Below is a small trained network, with its code and all its weights. Each question gives an input and a target symbol and asks what happens when units are switched off, that is, made to give their printed mean instead of their output.

import numpy as np


def w(rows, s, z=0):
    codes = np.array(rows[::2]) - 128.0
    scale = np.full(codes.shape[1], s)
    scale[-1] = z or s
    return codes * scale


def f(y):
    return y / 2 * (1 + np.tanh(0.7978845608 * (y + 0.044715 * y**3)))


def softmax(a):
    e = np.exp(a - a.max(-1, keepdims=True))
    return e / e.sum(-1, keepdims=True)


def log_softmax(a):
    a = a - a.max(-1, keepdims=True)
    return a - np.log(np.exp(a).sum(-1, keepdims=True))


def net(x, mask):
    ids = ['ΘΛβδεημφ'.index(c) for c in x.split()]
    T = len(ids)
    res = E[ids] + P[:T]
    r = res
    for j in range(2):
        rows = slice(3 * j, 3 * j + 3)
        q, k, v = (r @ M[0][rows].T for M in (Q, K, V))
        z = softmax(np.where(np.tri(T) > 0, q @ k.T / 3**0.5, -1e9)) @ v
        o = O[0][rows]
        res = res + np.where(mask[j], z, o[:, -1]) @ o[:, :-1]
    y = f(res @ A[0][:, :-1].T + A[0][:, -1])
    res = res + np.where(mask[2:14], y, B[0][:, -1]) @ B[0][:, :-1]
    return log_softmax(res[-1] @ U[:, :-1].T + U[:, -1])


Q, K, V, O, A, B = {}, {}, {}, {}, {}, {}
E = w([
[109,192,110,103,162],'Θ',
[87,51,138,126,99],'Λ',
[125,162,116,217,26],'β',
[63,211,131,84,136],'δ',
[133,195,152,74,142],'ε',
[192,194,161,81,151],'η',
[164,146,179,26,177],'μ',
[160,29,131,160,2],'φ',
],0.0098)
P = w([
[99,148,151,254,240],'0',
[149,202,34,91,107],'1',
[134,120,28,103,223],'2',
[141,172,82,138,155],'3',
[97,212,247,188,44],'4',
[15,57,182,63,168],'5',
],0.0064)
Q[0] = w([
[135,139,203,212,142],'H0',
[212,166,45,181,128],'H0',
[101,116,80,115,252],'H0',
[146,137,69,130,148],'H1',
[113,94,147,107,133],'H1',
[141,135,65,81,140],'H1',
],0.033)
K[0] = w([
[119,196,77,90,107],'H0',
[93,155,252,166,113],'H0',
[124,132,118,211,239],'H0',
[120,121,181,142,134],'H1',
[108,100,107,115,141],'H1',
[109,108,185,177,170],'H1',
],0.032)
V[0] = w([
[7,126,100,146,103],'H0',
[94,82,193,42,135],'H0',
[200,80,136,131,100],'H0',
[132,75,38,138,211],'H1',
[104,137,195,131,102],'H1',
[117,97,107,124,144],'H1',
],0.019)
O[0] = w([
[52,164,165,66,6,107],'H0',
[203,229,185,166,65,3],'H0',
[202,123,37,56,151,96],'H0',
[125,221,52,182,26,117],'H1',
[167,108,235,125,160,127],'H1',
[148,153,99,110,93,89],'H1',
],0.012,0.0053)
A[0] = w([
[129,228,179,98,185,142],'N0',
[132,79,81,188,36,59],'N1',
[138,111,69,164,141,84],'N2',
[166,105,146,190,74,147],'N3',
[108,141,51,163,69,182],'N4',
[175,64,130,198,101,115],'N5',
[95,154,164,151,129,2],'N6',
[193,9,111,179,26,74],'N7',
[141,239,112,58,157,127],'N8',
[130,55,89,160,87,70],'N9',
[164,223,102,115,223,54],'N10',
[156,18,127,152,72,156],'N11',
],0.011,0.0083)
B[0] = w([
[137,220,100,139,126,254],'N0',
[174,156,115,65,188,160],'N1',
[97,105,208,131,107,172],'N2',
[106,104,80,137,130,141],'N3',
[110,68,132,183,115,211],'N4',
[85,126,98,67,57,153],'N5',
[175,80,120,33,74,146],'N6',
[88,185,249,41,123,213],'N7',
[138,151,24,88,143,176],'N8',
[147,196,145,128,102,184],'N9',
[236,90,217,101,80,207],'N10',
[121,150,94,170,71,242],'N11',
],0.017,0.0051)
U = w([
[80,64,84,247,70,253],'Θ',
[89,157,56,192,78,134],'Λ',
[10,105,132,86,202,57],'β',
[59,188,165,88,70,69],'δ',
[46,255,143,166,247,214],'ε',
[118,97,183,137,167,130],'η',
[152,188,111,201,93,84],'μ',
[101,145,73,86,166,121],'φ',
],0.0045,0.0044)

Each question gives the input, a string of symbols that net reads in full, and the target symbol t.
The units are the heads (3 rows each of Q, K, V and O) and the neurons (one row each of A and B). Each row of codes is followed by its name. A weight is (code - 128) times the scale printed after its matrix; where a second scale follows, it is the last column's (O, A, B and U).
mask holds one flag per unit, heads first, then neurons. A switched-off unit (its flag False) gives its mean, the last column of its rows in O or B, instead of its output. The means were averaged over made-up inputs and are rounded, as every weight is.
A unit's drop is (log p(t) with every unit on - log p(t) with that unit switched off) / (log p(t) with every unit on - log p(t) with every unit switched off).
The circuit of an input: a set's keep is (log p(t) with only the set's units on - log p(t) with every unit switched off) / (log p(t) with every unit on - log p(t) with every unit switched off). Starting from the 12 units with the biggest drops (on a tie, the unit counted first), units are removed one at a time, each time the one whose removal leaves the highest keep (on an exact tie, the one counted first), for as long as the keep stays at least 0.8.
circuit, biggest first: the units of the circuit, biggest drop first
most important unit: the unit with the biggest drop
k most important neurons: the k neurons with the biggest drops, biggest first
heads that matter: for each layer, one digit per head in row order, 1 if its drop is at least 0.15 and else 0, layers parted by /
drop of u: that unit's drop, to one decimal
input ε β ε ε δ, target β: circuit, biggest first -> H0; H1
input μ ε φ η μ, target ε: circuit, biggest first -> H0; N10; N0
input Λ Λ φ β, target Θ: circuit, biggest first -> N4; H0
input φ Λ ε ε ε, target Λ: circuit, biggest first -> H1; H0; N8; N7
input ε φ η ε η δ, target η: circuit, biggest first -> H0; N10
input δ μ ε φ Θ, target μ: heads that matter -> 10
input μ β β ε, target μ: heads that matter -> 10
input β ε ε ε φ η, target ε: 2 most important neurons -> N0; N10
input Λ ε ε, target Λ: circuit, biggest first -> H1; H0; N8; N4
input φ φ φ ε, target φ: circuit, biggest first -> H0; N8
input ε φ β, target Θ: 2 most important neurons -> N7; N0
input μ φ φ η, target μ: circuit, biggest first -> H0; N10; N0
input Θ β β ε ε, target β: circuit, biggest first -> H0; H1
input ε Θ η Λ η, target Θ: circuit, biggest first -> H1; N4; N7
input β φ Θ, target β: circuit, biggest first -> H0
input Θ ε δ, target Θ: most important unit -> H1
input ε β β η Λ ε, target β: heads that matter -> 10
input ε η μ, target ε: heads that matter -> 10
input ε β φ ε φ, target δ: 2 most important neurons -> N7; N11
input ε β Θ φ μ ε, target Θ: heads that matter -> 01
input ε ε μ μ φ μ, target μ: 2 most important neurons -> N10; N0
input ε φ ε Λ, target Θ: 3 most important neurons -> N4; N0; N7
input φ η ε η η, target η: drop of N10 -> 0.6
input η ε η, target η: drop of H1 -> 0.0
input η φ η δ ε ε, target η: drop of H0 -> 1.2
input η β μ, target η: drop of N10 -> 0.5
